Below is a small trained network, with its code and all its weights. Each question gives an input and a class and asks what happens when units are switched off, that is, made to give their printed mean instead of their output.

import numpy as np


def w(rows, s, z=0):
    codes = np.array(rows[::2]) - 128.0
    scale = np.full(codes.shape[1], s)
    scale[-1] = z or s
    return codes * scale


def norm(h):
    return h / np.sqrt((h * h).mean(-1, keepdims=True) + 1e-5)


def f(y):
    return np.maximum(y, 0)


def log_softmax(a):
    a = a - a.max(-1, keepdims=True)
    return a - np.log(np.exp(a).sum(-1, keepdims=True))


def net(x, mask):
    res = np.array(x, float).reshape(1, 4) / 4 @ E
    u = 0
    for l in range(2):
        y = f(norm(res) @ A[l][:, :-1].T + A[l][:, -1])
        res = res + np.where(mask[u : u + 5], y, B[l][:, -1]) @ B[l][:, :-1]
        u += 5
    return log_softmax(norm(res)[-1] @ U[:, :-1].T + U[:, -1])


A, B = {}, {}
E = w([
[28,102,245,192,105,188,254],'x0',
[36,183,79,193,133,90,145],'x1',
[196,26,83,201,169,85,107],'x2',
[87,90,33,185,15,187,93],'x3',
],0.0087)
A[0] = w([
[207,27,217,189,193,168,129,8],'0.n1',
[199,32,30,188,238,84,32,2],'0.n2',
[135,12,139,144,93,197,158,19],'0.n3',
[142,216,1,159,123,121,26,49],'0.n4',
[250,4,120,205,183,91,67,21],'0.n5',
],0.0067,0.0056)
B[0] = w([
[125,177,2,109,132,170,171,205],'0.n1',
[146,59,146,124,121,34,75,254],'0.n2',
[108,136,154,144,158,205,124,184],'0.n3',
[23,180,61,82,103,66,138,225],'0.n4',
[163,7,112,193,213,89,111,253],'0.n5',
],0.011,0.0049)
A[1] = w([
[119,109,143,151,9,208,101,1],'1.n1',
[108,104,87,161,123,126,128,96],'1.n2',
[126,137,121,133,130,139,115,57],'1.n3',
[93,145,153,164,118,222,99,43],'1.n4',
[210,147,149,64,162,129,97,46],'1.n5',
],0.013,0.0053)
B[1] = w([
[221,31,194,100,38,162,25,253],'1.n1',
[160,170,198,73,131,150,106,247],'1.n2',
[146,63,161,103,116,99,130,128],'1.n3',
[142,140,197,180,99,99,140,249],'1.n4',
[250,222,96,85,181,161,115,238],'1.n5',
],0.011,0.0037)
U = w([
[34,213,32,123,83,74,100,131],'0',
[48,186,188,192,162,111,252,168],'1',
[189,208,142,76,181,160,160,120],'2',
[169,48,85,167,185,56,88,221],'3',
[105,123,93,75,74,169,113,18],'4',
[125,89,198,191,43,180,132,203],'5',
[164,67,114,199,188,226,219,3],'6',
],0.022,0.005)

Each question gives the input, the list of numbers given to net, and the class t.
The units are the neurons (one row each of A and B). Each row of codes is followed by its name. A weight is (code - 128) times the scale printed after its matrix; where a second scale follows, it is the last column's (A, B and U).
mask holds one flag per neuron, layer by layer. A switched-off neuron (its flag False) gives its mean, the last column of its row in B, instead of its output. The means were averaged over made-up inputs and are rounded, as every weight is.
A unit's drop is (log p(t) with every unit on - log p(t) with that unit switched off) / (log p(t) with every unit on - log p(t) with every unit switched off).
The circuit of an input: a set's keep is (log p(t) with only the set's units on - log p(t) with every unit switched off) / (log p(t) with every unit on - log p(t) with every unit switched off). Starting from all 10 units, units are removed one at a time, each time the one whose removal leaves the highest keep (on an exact tie, the one counted first), for as long as the keep stays at least 0.8.
units of the circuit, in order: the units of the circuit, biggest drop first
unit that matters most: the unit with the biggest drop
k most important neurons: the k neurons with the biggest drops, biggest first
k most important neurons of layer l: the k neurons of layer l with the biggest drops, biggest first
drop of u: that unit's drop, to one decimal
input [1,4,0,-1], class 1: most important neuron of layer 1	(1.n1)
input [7,-6,8,-7], class 6: 2 most important neurons of layer 0	(0.n1, 0.n2)
input [6,6,-2,3], class 5: units of the circuit, in order	(1.n1, 0.n4, 0.n5)
input [6,-4,6,3], class 6: 2 most important neurons	(0.n1, 0.n5)
input [0,3,-4,4], class 5: 3 most important neurons	(1.n1, 0.n1, 0.n5)
input [5,-8,8,0], class 6: 2 most important neurons	(0.n1, 0.n3)
input [4,-3,6,5], class 6: 3 most important neurons	(0.n5, 0.n1, 0.n3)
input [2,2,2,-6], class 1: units of the circuit, in order	(1.n5, 0.n5)
input [1,8,4,-6], class 1: 2 most important neurons	(0.n5, 1.n1)
input [1,-5,3,-6], class 2: 4 most important neurons	(1.n5, 0.n2, 0.n1, 1.n1)
input [5,-8,7,7], class 6: units of the circuit, in order	(0.n1, 0.n3)
input [1,1,1,-2], class 1: units of the circuit, in order	(1.n1, 0.n5)
input [2,4,-7,2], class 5: 2 most important neurons	(0.n4, 1.n1)
input [5,-2,1,-2], class 1: 2 most important neurons	(0.n5, 1.n1)
input [6,4,8,0], class 6: unit that matters most	0.n4
input [-7,1,3,7], class 0: 2 most important neurons	(0.n4, 1.n1)
input [5,8,8,6], class 5: drop of 0.n5	0.2
input [-4,-3,-6,3], class 0: drop of 0.n4	1.1
input [4,-8,6,4], class 6: drop of 0.n3	0.2
input [6,6,-8,7], class 5: units of the circuit, in order	(1.n1)
